Moves between states:
luki: ^>zata, +>ramu, *>tifo, !>suso, &>zofi, $>duti
relu: ^>dafo, +>biva, *>seka, !>gufo, &>rigo, $>givu
suvi: ^>tebu, +>leli, *>fono, !>vivu, &>zope, $>pogo
timo: ^>kede, +>topi, *>duti, !>papu, &>lopu, $>bure
nobu: ^>vili, +>teve, *>bava, !>fulo, &>duza, $>buto
vofu: ^>papu, +>ripa, *>timo, !>loka, &>bure, $>zata
kare: ^>fesu, +>fodu, *>keva, !>nika, &>gibi, $>zezi
nono: ^>rabe, +>fesu, *>boni, !>sudo, &>rafi, $>sobe
leli: ^>loka, +>tifo, *>vofu, !>zope, &>zata, $>suso
rodo: ^>rosi, +>suze, *>maza, !>ramu, &>fofu, $>fopa
madi: ^>zufa, +>vaka, *>radi, !>soku, &>gopo, $>lisu
zezi: ^>fani, +>bofu, *>gibi, !>nevi, &>kare, $>zufa
sudo: ^>buto, +>rafi, *>rabe, !>zabe, &>vave, $>pome
topi: ^>luki, +>seka, *>lama, !>lopu, &>dafo, $>gufo
gufo: ^>duti, +>rigo, *>dafo, !>timo, &>topi, $>ripa
zame: ^>suze, +>sudo, *>sevu, !>zage, &>zabe, $>rase
fono: ^>kega, +>vofu, *>luza, !>tebu, &>loka, $>zope
nevi: ^>nono, +>kare, *>fani, !>rito, &>nika, $>timu
vose: ^>rigo, +>nodi, *>biva, !>givu, &>gumo, $>maza
boni: ^>teve, +>soku, *>rini, !>rabe, &>vado, $>rafi
vave: ^>nobu, +>boni, *>madu, !>sevu, &>rabe, $>sudo
devi: ^>ripa, +>maza, *>givu, !>tifo, &>rosi, $>ramu
refa: ^>vivu, +>kede, *>suvi, !>vaka, &>pogo, $>zore
zope: ^>tavo, +>zata, *>loka, !>bufo, &>fono, $>suvi
soku: ^>timu, +>gopo, *>zufa, !>vado, &>gara, $>zafa
fulo: ^>biva, +>duza, *>vili, !>vose, &>nodi, $>bira
tifo: ^>bure, +>rosi, *>ripa, !>zata, &>konu, $>zofi
papu: ^>pogo, +>lopu, *>kede, !>zore, &>guki, $>luza
lisu: ^>gara, +>novo, *>gopo, !>zafa, &>madi, $>keva
gumo: ^>seka, +>vili, *>lubo, !>relu, &>biva, $>vose
ramu: ^>konu, +>fofu, *>rosi, !>zofi, &>devi, $>lama
keva: ^>soku, +>losi, *>madi, !>fesu, &>lisu, $>gibi
gopo: ^>zezi, +>sepu, *>tilo, !>gara, &>radi, $>madi
bofu: ^>keva, +>tebu, *>tote, !>kare, &>fodu, $>tilo
vivu: ^>fodu, +>zope, *>tebu, !>tilo, &>bufo, $>sepu
maza: ^>relu, +>fulo, *>gumo, !>rosi, &>vose, $>fofu
zata: ^>luza, +>konu, *>bure, !>fono, &>vofu, $>leli
zage: ^>fofu, +>zabe, *>suze, !>fopa, &>tupo, $>lubo
zafa: ^>rini, +>madi, *>gara, !>boni, &>soku, $>fesu
dafo: ^>zofi, +>fopa, *>ramu, !>duti, &>lama, $>topi
timu: ^>sobe, +>zezi, *>nika, !>varo, &>nevi, $>rini
pogo: ^>bufo, +>suso, *>zope, !>sepu, &>suvi, $>refa
teve: ^>gusa, +>timu, *>rito, !>duza, &>varo, $>madu
bava: ^>zame, +>rito, *>pome, !>vili, &>gusa, $>duza
novo: ^>radi, +>refa, *>sepu, !>madi, &>vaka, $>losi
nodi: ^>lubo, +>bava, *>rase, !>gumo, &>vili, $>fulo
fopa: ^>devi, +>tupo, *>fofu, !>lama, &>rodo, $>seka
kede: ^>zope, +>luki, *>leli, !>pogo, &>suso, $>guki
gusa: ^>zabe, +>sobe, *>sudo, !>rase, &>pome, $>bava
vado: ^>varo, +>gara, *>timu, !>madu, &>rini, $>boni
rigo: ^>lama, +>lubo, *>fopa, !>topi, &>seka, $>relu
rafi: ^>madu, +>zafa, *>vado, !>vave, &>boni, $>nono
duti: ^>leli, +>lama, *>zofi, !>kede, &>luki, $>lopu
konu: ^>timo, +>givu, *>gufo, !>vofu, &>ripa, $>tifo
rini: ^>rito, +>zufa, *>nevi, !>teve, &>timu, $>vado
tote: ^>madi, +>kega, *>novo, !>keva, &>losi, $>fodu
vaka: ^>tilo, +>pogo, *>vivu, !>gopo, &>sepu, $>novo
bufo: ^>tote, +>fono, *>tavo, !>bofu, &>tebu, $>vivu
kega: ^>vaka, +>papu, *>refa, !>losi, &>zore, $>tavo
losi: ^>gopo, +>zore, *>vaka, !>lisu, &>novo, $>tote
suze: ^>vose, +>buto, *>fulo, !>fofu, &>bira, $>tupo
rito: ^>sudo, +>nika, *>nono, !>gusa, &>sobe, $>varo
biva: ^>fopa, +>rase, *>zage, !>rigo, &>lubo, $>gumo
buto: ^>nodi, +>madu, *>duza, !>bira, &>nobu, $>sevu
rase: ^>tupo, +>pome, *>zabe, !>lubo, &>zame, $>vili
lama: ^>tifo, +>rodo, *>devi, !>luki, &>ramu, $>dafo
tebu: ^>losi, +>loka, *>kega, !>fodu, &>tavo, $>bufo
duza: ^>rase, +>varo, *>gusa, !>nodi, &>bava, $>nobu
varo: ^>pome, +>nevi, *>sobe, !>bava, &>rito, $>teve
rabe: ^>duza, +>vado, *>teve, !>buto, &>madu, $>vave
zore: ^>sepu, +>guki, *>pogo, !>novo, &>refa, $>kega
suso: ^>fono, +>zofi, *>zata, !>suvi, &>leli, $>kede
radi: ^>kare, +>vivu, *>bofu, !>zufa, &>tilo, $>gopo
tilo: ^>gibi, +>bufo, *>fodu, !>zezi, &>bofu, $>radi
bure: ^>guki, +>gufo, *>lopu, !>luza, &>timo, $>vofu
givu: ^>topi, +>gumo, *>rigo, !>ripa, &>relu, $>rosi
pome: ^>sevu, +>nono, *>vave, !>zame, &>sudo, $>gusa
tavo: ^>novo, +>luza, *>zore, !>tote, &>kega, $>tebu
fodu: ^>lisu, +>tavo, *>losi, !>gibi, &>tote, $>bofu
luza: ^>refa, +>timo, *>guki, !>kega, &>papu, $>loka
lubo: ^>rodo, +>zame, *>tupo, !>seka, &>zage, $>biva
sobe: ^>vave, +>fani, *>rafi, !>pome, &>nono, $>rito
seka: ^>ramu, +>zage, *>rodo, !>dafo, &>fopa, $>rigo
vili: ^>zage, +>gusa, *>zame, !>biva, &>rase, $>nodi
gibi: ^>zafa, +>tote, *>lisu, !>fani, &>keva, $>kare
gara: ^>nevi, +>radi, *>zezi, !>rini, &>zufa, $>soku
madu: ^>bava, +>rini, *>varo, !>nobu, &>teve, $>rabe
zufa: ^>nika, +>tilo, *>kare, !>timu, &>zezi, $>gara
lopu: ^>suso, +>dafo, *>luki, !>guki, &>duti, $>timo
nika: ^>rafi, +>gibi, *>fesu, !>sobe, &>fani, $>nevi
loka: ^>zore, +>bure, *>papu, !>tavo, &>luza, $>fono
zabe: ^>bira, +>vave, *>buto, !>tupo, &>sevu, $>zame
fesu: ^>vado, +>lisu, *>soku, !>rafi, &>zafa, $>fani
tupo: ^>maza, +>sevu, *>bira, !>rodo, &>suze, $>zage
ripa: ^>lopu, +>relu, *>topi, !>bure, &>gufo, $>konu
rosi: ^>gufo, +>vose, *>relu, !>konu, &>givu, $>devi
guki: ^>suvi, +>duti, *>suso, !>refa, &>kede, $>papu
fani: ^>boni, +>keva, *>zafa, !>nono, &>fesu, $>nika
sepu: ^>bofu, +>suvi, *>bufo, !>radi, &>vivu, $>vaka
sevu: ^>fulo, +>rabe, *>nobu, !>suze, &>buto, $>zabe
fofu: ^>givu, +>bira, *>vose, !>devi, &>maza, $>rodo
zofi: ^>vofu, +>devi, *>konu, !>leli, &>tifo, $>luki
bira: ^>gumo, +>nobu, *>nodi, !>maza, &>fulo, $>suze

The rows follow the links: the fewer symbols apart two states are, the more alike their rows tend to be.

Each row is also shifted at random along 4 hidden directions that mean nothing.

Some states, each with a row of numbers:
vado: [79,18,8,-2,-12,-16,7,4,16,2,23,-15,12,-47,3,9,-16,-4,4,18,9,13,-18,35,6,44,-14,-38,-12,39,1,-30,-54,51,-24,4,4,16,-20,8,38,-9,-29,12,4,-41,-21,29,18,5,22,-15,6,9,2,-19,9,27,-46,-22,6]
nobu: [20,29,-29,-7,21,-22,3,25,14,22,38,8,-6,-28,-23,2,29,17,-4,-14,28,8,-19,17,-5,9,-2,-25,8,20,-39,-12,-27,14,-6,2,-10,17,0,-25,21,-10,-20,25,47,-56,-22,14,-34,38,2,-2,-9,-10,-15,-37,-20,-6,-3,24,-7]
bufo: [-55,-12,30,-2,-11,10,-27,-33,-28,-36,-14,-13,18,-4,19,15,-21,-1,11,27,-24,-5,-2,2,20,4,15,-22,-15,-13,26,8,8,58,-30,11,-11,-14,36,26,-19,19,7,-13,-44,-32,24,3,32,-47,7,-10,23,2,-11,35,20,44,-23,-28,15]
dafo: [-15,-13,-22,4,4,19,8,17,-3,12,-9,18,-19,41,-4,-27,28,12,-10,-13,-4,-14,25,-31,-19,-41,13,30,12,-21,-7,27,39,-60,35,6,3,-17,-3,-23,-15,3,18,2,32,37,9,-21,-28,34,-15,15,-15,-13,9,14,-13,-45,38,29,-13]
sudo: [54,23,-32,-6,7,-13,16,26,20,11,33,4,6,-26,12,-5,6,12,-8,2,24,4,-7,14,-7,18,-2,-39,4,31,-20,-23,-41,31,3,13,-13,18,-19,-32,49,-16,-34,45,45,-57,-26,26,-5,39,10,-14,12,-1,8,-25,-17,13,-24,12,-6]
vofu: [-31,-18,18,11,8,14,-47,-35,-20,-24,-25,18,-6,25,-6,5,2,-1,-3,6,-25,-14,-3,-22,0,-28,16,0,7,-21,18,39,36,9,-2,13,-13,-32,57,16,-50,25,30,-27,-35,-2,32,-22,-6,-39,-14,13,-14,-16,-21,36,4,2,18,1,7]
ramu: [-48,-3,-32,3,17,12,7,20,-8,13,-2,24,-23,28,-3,-19,32,18,-11,-11,6,-11,21,-27,-27,-44,12,12,15,-33,-10,34,43,-39,32,13,-11,-16,4,-39,-7,13,17,10,44,2,10,-14,-33,40,-16,20,-9,-16,9,11,-18,-41,29,37,-12]
luza: [14,-31,18,13,-23,29,-33,-12,-36,-34,-5,-7,10,15,12,-21,13,6,4,26,-36,-28,12,-4,8,-14,36,-19,-13,-1,20,21,15,41,-6,26,8,-33,36,18,-27,16,16,-23,-10,-38,28,-11,16,-10,7,8,0,-24,-18,46,20,13,1,-23,7]
leli: [-54,-23,7,5,-4,44,-13,-35,-31,-42,-22,-5,9,6,48,11,3,-26,-20,10,-12,-4,20,0,11,-5,11,-44,4,-43,10,30,32,56,13,32,1,-41,19,-1,16,33,16,-19,-29,-14,23,28,8,-26,28,23,-2,-13,7,56,7,23,-9,4,12]
rigo: [38,-7,-17,13,13,23,30,-7,16,14,-27,15,-16,-3,29,5,2,-38,-36,-21,21,18,17,-4,-23,-3,-26,3,32,-25,-9,25,24,-35,51,15,18,-21,-49,-24,44,20,7,-18,4,85,-9,30,-25,17,27,34,-43,-1,37,13,-10,-31,3,31,-10]
givu: [90,-7,-20,23,9,18,-8,-9,13,-1,-13,28,-16,-11,22,-7,5,-16,-30,6,0,-3,4,-12,-31,-10,-1,-31,25,-2,3,38,12,14,31,47,-6,-37,-4,-22,31,27,8,-2,17,3,0,24,-15,14,14,25,-35,-22,13,28,-12,-17,-10,19,-2]
keva: [-9,12,28,-10,-11,-23,0,10,3,8,2,-18,0,-24,-27,-2,-26,23,31,22,-9,-1,-17,7,-1,11,1,14,-24,16,38,-15,-16,12,-45,-16,-8,16,3,29,-22,0,2,7,-4,-25,0,-20,33,-7,-9,-21,30,8,-2,-9,19,13,-25,-41,14]
suvi: [-149,-6,14,-16,2,19,4,9,-44,-18,0,-20,1,7,-16,-5,33,20,19,3,-11,-4,19,9,15,-22,21,8,-23,-44,1,4,38,15,-21,-10,14,-17,14,18,-30,21,22,-22,8,-33,23,-18,-6,6,10,16,12,-15,-9,23,19,-4,12,-7,2]
zafa: [84,8,-1,0,-35,-5,41,36,17,10,18,-23,9,-25,13,-23,-29,16,19,35,-1,0,15,8,-9,28,-4,-9,-24,38,37,-27,-44,18,-14,5,7,14,-50,3,44,-15,-23,40,36,-21,-21,7,45,35,11,-24,37,13,30,-8,19,18,-47,-40,0]
tavo: [-98,-15,30,-8,-10,21,24,-16,-19,-16,-30,-27,10,-2,24,17,-19,-19,8,3,-7,11,24,7,17,5,-10,17,-12,-44,28,-2,24,9,-5,-11,16,-12,-25,23,3,19,15,-22,-34,42,14,5,28,-27,21,10,17,14,24,28,22,15,-17,-18,7]
fani: [-10,6,16,-13,-12,-36,-8,3,9,10,9,-11,15,25,-27,3,-24,17,26,-8,-7,-5,-18,-6,25,16,-3,48,-21,27,-4,-42,-27,-41,-24,-46,-5,43,16,24,-42,-45,-13,9,-33,19,-5,-36,25,-27,-35,-40,30,29,-20,-37,-1,15,18,-15,-3]
nika: [55,-2,28,-3,-20,-26,-33,-37,11,-17,4,-17,32,5,4,28,-37,-19,11,-2,-13,0,-28,18,40,42,-4,0,-8,39,-11,-39,-46,22,-23,-24,-4,31,28,34,-16,-38,-26,-8,-70,7,-2,-2,29,-72,-12,-37,11,28,-31,-19,3,49,-4,-26,7]
maza: [-11,1,-22,4,23,5,-2,-6,5,8,1,14,-8,11,-5,7,30,-19,-25,-35,19,7,-5,7,-3,-11,-9,1,24,-16,-47,9,17,-30,30,-5,6,-3,2,-24,5,-3,4,-17,5,26,-3,8,-46,6,0,18,-37,-10,-7,-13,-22,-27,34,42,-10]
tilo: [86,-17,31,4,-46,7,13,6,-2,-13,-6,-30,16,-16,5,-17,-28,-3,20,35,-23,-7,5,16,8,25,5,3,-26,31,40,-21,-31,22,-23,0,27,-6,-27,40,8,-2,-8,-13,-20,11,4,-4,51,-5,22,-9,15,7,13,17,40,21,-34,-60,12]
duza: [-5,24,-23,-14,28,-18,-26,-6,-2,-10,34,5,14,-28,-2,26,28,1,-17,-15,26,10,-29,30,16,22,-1,-65,11,15,-55,-18,-30,63,-13,8,-20,18,31,-26,21,-13,-27,17,9,-90,-16,36,-36,1,10,-8,-7,-9,-34,-29,-25,29,-6,30,2]
relu: [72,-5,-11,22,18,10,-35,-25,6,-4,-10,34,-15,-6,12,4,8,-15,-31,0,0,-1,-13,-12,-19,-9,2,-32,31,4,-6,41,13,15,21,36,-15,-32,28,-15,7,24,13,-15,-5,-9,8,18,-25,-12,1,23,-39,-18,-8,19,-18,-12,6,21,1]
gara: [-23,21,-1,-13,-10,-26,6,27,-2,6,27,-9,6,-15,-18,-10,-16,43,29,24,-4,-6,-7,-1,0,5,12,-9,-29,26,29,-20,-27,29,-39,-3,-23,24,10,1,-10,-7,-12,40,30,-75,-5,-16,26,19,-14,-32,46,6,-2,-17,7,25,-27,-24,7]
sevu: [157,6,6,20,12,-23,-70,-58,26,-17,4,24,15,-29,7,35,-18,-41,-33,-8,-2,7,-53,20,15,44,-13,-63,28,53,-31,0,-46,60,-9,18,-18,2,46,11,9,-12,-19,-20,-58,-25,-9,35,-11,-65,4,-7,-41,-1,-41,-16,-17,34,-11,5,11]
nevi: [23,0,20,-8,-16,-31,6,-9,23,12,-5,-16,17,15,-20,14,-38,-8,20,-17,2,8,-14,3,27,28,-16,57,-11,28,-7,-48,-33,-52,-13,-55,12,46,-12,29,-25,-45,-23,-6,-46,70,-11,-25,27,-37,-19,-34,13,36,-8,-41,7,13,15,-21,-3]
rase: [-2,24,-16,-3,43,-27,-36,-22,11,5,15,29,-4,-14,-11,32,10,-4,-16,-23,21,9,-40,4,-2,4,-9,-32,23,8,-37,6,-10,25,-5,0,-36,13,43,-22,-4,-5,-6,11,-4,-46,-9,18,-38,-22,-14,-5,-20,-6,-30,-31,-36,8,7,36,0]
rafi: [70,23,12,4,3,-39,-20,-3,22,11,15,0,5,-30,-31,13,-21,7,13,10,4,5,-39,10,1,31,-13,-8,-6,45,5,-21,-41,19,-37,-12,-18,29,17,17,-12,-14,-10,7,-10,-29,-13,-4,11,-18,-14,-23,8,8,-18,-35,-3,19,-21,-21,8]
kede: [-46,-18,1,2,-10,24,-7,6,-31,-16,-6,0,-5,22,1,-28,19,23,7,19,-23,-25,24,-23,-8,-36,32,-5,-10,-20,25,30,35,6,2,20,-1,-32,23,0,-26,21,21,-1,16,-30,22,-20,5,16,-5,9,9,-19,-4,38,12,-11,7,-7,1]
zope: [48,-20,19,10,-31,23,-7,25,-24,-10,3,-13,-4,-9,-11,-46,20,23,14,45,-30,-27,20,3,-13,-19,31,-15,-23,10,39,21,11,29,-17,30,20,-35,4,22,-16,25,23,-14,34,-48,20,-14,22,34,16,12,2,-29,2,43,37,-11,-16,-42,5]
lisu: [-91,14,23,-18,4,-6,-3,-11,-22,-24,8,-27,18,-38,1,23,-10,5,16,13,4,11,-10,37,25,23,0,-30,-22,-11,5,-20,-12,72,-45,-7,-2,8,12,23,5,12,-7,0,-21,-66,1,19,18,-24,23,-9,29,7,-9,-1,14,45,-36,-19,15]
duti: [-55,-26,23,6,17,21,-38,-50,-24,-31,-29,8,2,17,8,23,13,-33,-21,-18,-13,0,-2,5,15,-13,1,-2,15,-41,-17,29,40,7,9,0,8,-28,36,18,-30,23,29,-53,-58,27,26,5,-21,-53,7,25,-35,-10,-21,32,1,0,29,13,10]
suze: [-14,17,-40,-6,28,-3,-1,5,12,8,16,23,-5,6,12,11,21,0,-24,-22,25,9,-5,-6,-8,-8,-8,-24,22,-9,-38,2,1,-1,25,11,-21,4,7,-45,27,-5,-15,25,27,-18,-16,21,-37,21,-5,0,-11,-4,-4,-18,-35,-10,13,46,-11]
rini: [-15,22,9,-16,2,-35,0,9,12,13,17,-11,7,-4,-39,8,-9,18,26,-10,7,7,-27,10,17,18,-10,30,-14,26,-11,-36,-27,-19,-32,-44,-3,41,7,16,-23,-30,-14,9,-9,-4,-14,-22,4,-11,-23,-27,17,20,-20,-47,0,8,6,-11,-1]
nono: [-30,29,3,-15,24,-40,3,0,21,18,11,-3,2,-19,-20,30,-18,3,11,-15,18,18,-28,11,11,25,-23,18,1,14,-12,-30,-25,-9,-25,-35,-14,42,3,9,-8,-18,-14,8,-14,2,-17,-3,-1,-19,-16,-24,14,20,-10,-46,-11,14,-7,2,1]
suso: [21,-27,9,14,-17,34,-25,-23,-27,-32,-14,2,5,11,32,-8,1,-7,-9,26,-29,-22,17,-15,-1,-17,23,-32,-3,-12,25,35,22,41,6,39,-3,-40,25,7,-3,30,19,-15,-15,-25,25,9,16,-18,14,15,-2,-16,0,57,13,16,-11,-10,5]
varo: [128,13,9,10,-5,-32,-11,-25,42,11,1,11,7,-17,11,23,-53,-18,0,6,2,13,-30,-1,0,42,-26,-4,11,51,10,-16,-47,2,-5,-3,-15,24,-4,5,16,-22,-23,13,-34,28,-16,10,28,-38,-13,-27,-1,27,2,-27,-6,27,-23,-14,3]
lama: [-71,-8,-26,-3,16,15,0,5,-10,5,-7,21,-18,41,-4,-12,32,9,-12,-23,6,-8,17,-28,-12,-46,11,23,16,-38,-19,27,45,-47,33,-1,-7,-13,12,-30,-22,2,19,1,23,23,9,-18,-34,21,-18,14,-12,-11,-1,8,-20,-37,44,41,-11]
timu: [41,12,18,-8,-12,-34,0,7,18,16,10,-13,10,-5,-31,5,-20,10,23,1,0,1,-20,7,15,21,-9,30,-15,41,-2,-40,-38,-22,-25,-33,3,38,2,21,-22,-34,-18,4,-13,14,-11,-23,18,-12,-19,-29,14,21,-15,-36,5,8,1,-26,1]
papu: [69,-35,25,21,-31,20,-59,-29,-25,-34,-10,1,10,25,8,-22,-1,-2,4,31,-47,-36,2,-16,6,-13,33,-19,-9,16,30,26,9,35,-7,26,-1,-40,59,28,-46,13,23,-25,-36,-33,33,-19,25,-36,-7,1,-7,-21,-28,53,16,18,8,-29,10]

Start here and follow the symbols in turn, left to right. Where do you end up?
Answers are names.
[-19,2,-14,6,29,3,-3,-17,6,9,-14,24,-14,6,-2,15,24,-25,-26,-32,18,11,-6,0,-9,-11,-12,2,29,-27,-35,21,25,-31,24,0,5,-9,1,-17,3,8,12,-20,-8,40,-2,12,-41,-1,-1,25,-43,-9,0,-8,-22,-32,29,40,-7]
$ !: dafo
[26,25,-35,-12,16,-14,-2,20,6,2,40,6,12,-26,1,2,26,15,-10,-4,26,5,-13,20,5,16,3,-55,5,22,-39,-25,-36,48,-2,12,-13,17,1,-35,40,-15,-33,37,39,-84,-21,31,-22,33,9,-9,6,-8,-15,-27,-21,16,-17,21,-5]
* ! *: buto
[25,3,-30,4,18,-3,-6,-9,19,6,0,24,-4,23,10,11,12,-14,-28,-31,16,3,0,-12,-1,-8,-10,6,28,-2,-40,3,3,-37,40,-5,-7,6,3,-27,12,-19,-13,8,0,36,-8,6,-32,-1,-11,-1,-23,4,-7,-19,-33,-13,30,43,-13]
* $: tupo
[-11,22,6,-13,10,-22,6,-11,10,-4,13,-17,16,-41,5,36,-12,-12,2,-4,22,24,-21,38,18,42,-19,-30,-3,14,-19,-36,-41,44,-22,-9,-4,28,-10,6,32,-10,-24,8,-18,-30,-20,30,2,-18,22,-11,9,14,-5,-29,-1,35,-32,-7,7]
! $: vave
[131,25,-17,15,21,-29,-55,-6,23,10,29,36,-9,-39,-24,-2,10,17,-13,16,5,-6,-49,3,-20,9,6,-60,17,57,-10,16,-34,55,-20,35,-39,0,54,-14,-5,4,-4,17,23,-96,-5,12,-25,0,-13,-8,-25,-25,-37,-23,-23,7,-18,5,4]
& ! $: zage
[-32,10,9,-13,-15,-8,48,24,11,12,5,-19,2,-22,8,0,-33,16,22,16,7,14,12,8,-5,17,-14,19,-23,1,35,-25,-18,3,-17,-11,2,22,-48,6,28,-3,-14,28,17,5,-15,0,37,20,13,-16,40,22,35,-12,13,16,-40,-30,1]
* !: fani
[10,-14,7,13,4,20,-30,-5,-21,-9,-7,11,-17,2,-19,-21,31,7,-8,9,-20,-19,0,-6,-14,-31,17,-11,3,-7,7,36,33,11,0,24,1,-38,34,7,-29,25,30,-29,12,-25,23,-11,-19,9,1,27,-28,-33,-16,29,7,-26,18,-1,3]
^ $ $: suso
[48,7,-40,11,13,30,57,46,10,28,4,14,-31,-33,14,-27,33,2,-27,5,30,15,30,4,-51,-14,-13,-23,22,-15,-2,29,15,-6,41,40,14,-32,-68,-44,72,35,2,13,84,8,-19,35,-29,88,39,43,-30,-28,52,9,-3,-51,-19,19,-10]
$ *: fopa
[-96,-11,-26,-6,6,34,53,41,-19,16,-6,-3,-21,24,-7,-31,54,8,-7,-18,17,-1,44,-5,-17,-44,7,32,0,-52,-16,18,50,-60,36,-3,29,-19,-48,-25,12,15,18,-7,56,40,4,-10,-33,72,13,36,-13,-17,28,13,1,-58,33,32,-14]
^ & $: timo
[-57,-19,37,-3,-12,-2,-35,-33,-21,-29,-20,-12,13,25,-2,15,-30,1,19,14,-34,-12,-5,-14,24,-3,10,22,-16,-8,31,2,14,10,-26,-12,-10,0,43,35,-53,1,17,-18,-60,1,27,-24,33,-63,-20,-19,26,11,-19,22,16,33,5,-27,14]
^ &: tote
[42,-19,38,4,-43,-6,1,5,-4,-1,-9,-25,11,13,-16,-19,-25,8,29,19,-26,-12,4,-3,14,10,7,40,-29,26,36,-23,-15,-24,-24,-27,22,11,-8,47,-35,-22,2,-16,-25,32,13,-33,43,-16,-11,-20,19,13,-1,3,32,9,-3,-51,5]
& * $: tote
[-21,25,-19,-5,50,-41,-61,-30,14,2,14,41,-10,11,-35,28,11,11,-8,-30,7,-3,-48,-20,2,-14,3,-8,26,14,-38,11,-2,-4,-11,-9,-53,23,84,-19,-48,-14,2,11,-13,-47,4,-11,-43,-41,-48,-17,-13,-5,-58,-37,-45,4,34,45,-4]
& &: rase
[75,7,-18,13,14,-11,8,-19,36,18,-12,28,-8,10,21,19,-22,-33,-25,-23,21,16,-8,-14,-15,13,-31,9,32,8,-19,3,-9,-43,38,-2,-8,11,-21,-20,29,-15,-13,7,-16,72,-17,16,-12,-15,-9,2,-26,18,15,-22,-28,-14,10,29,-12]
+ &: bava
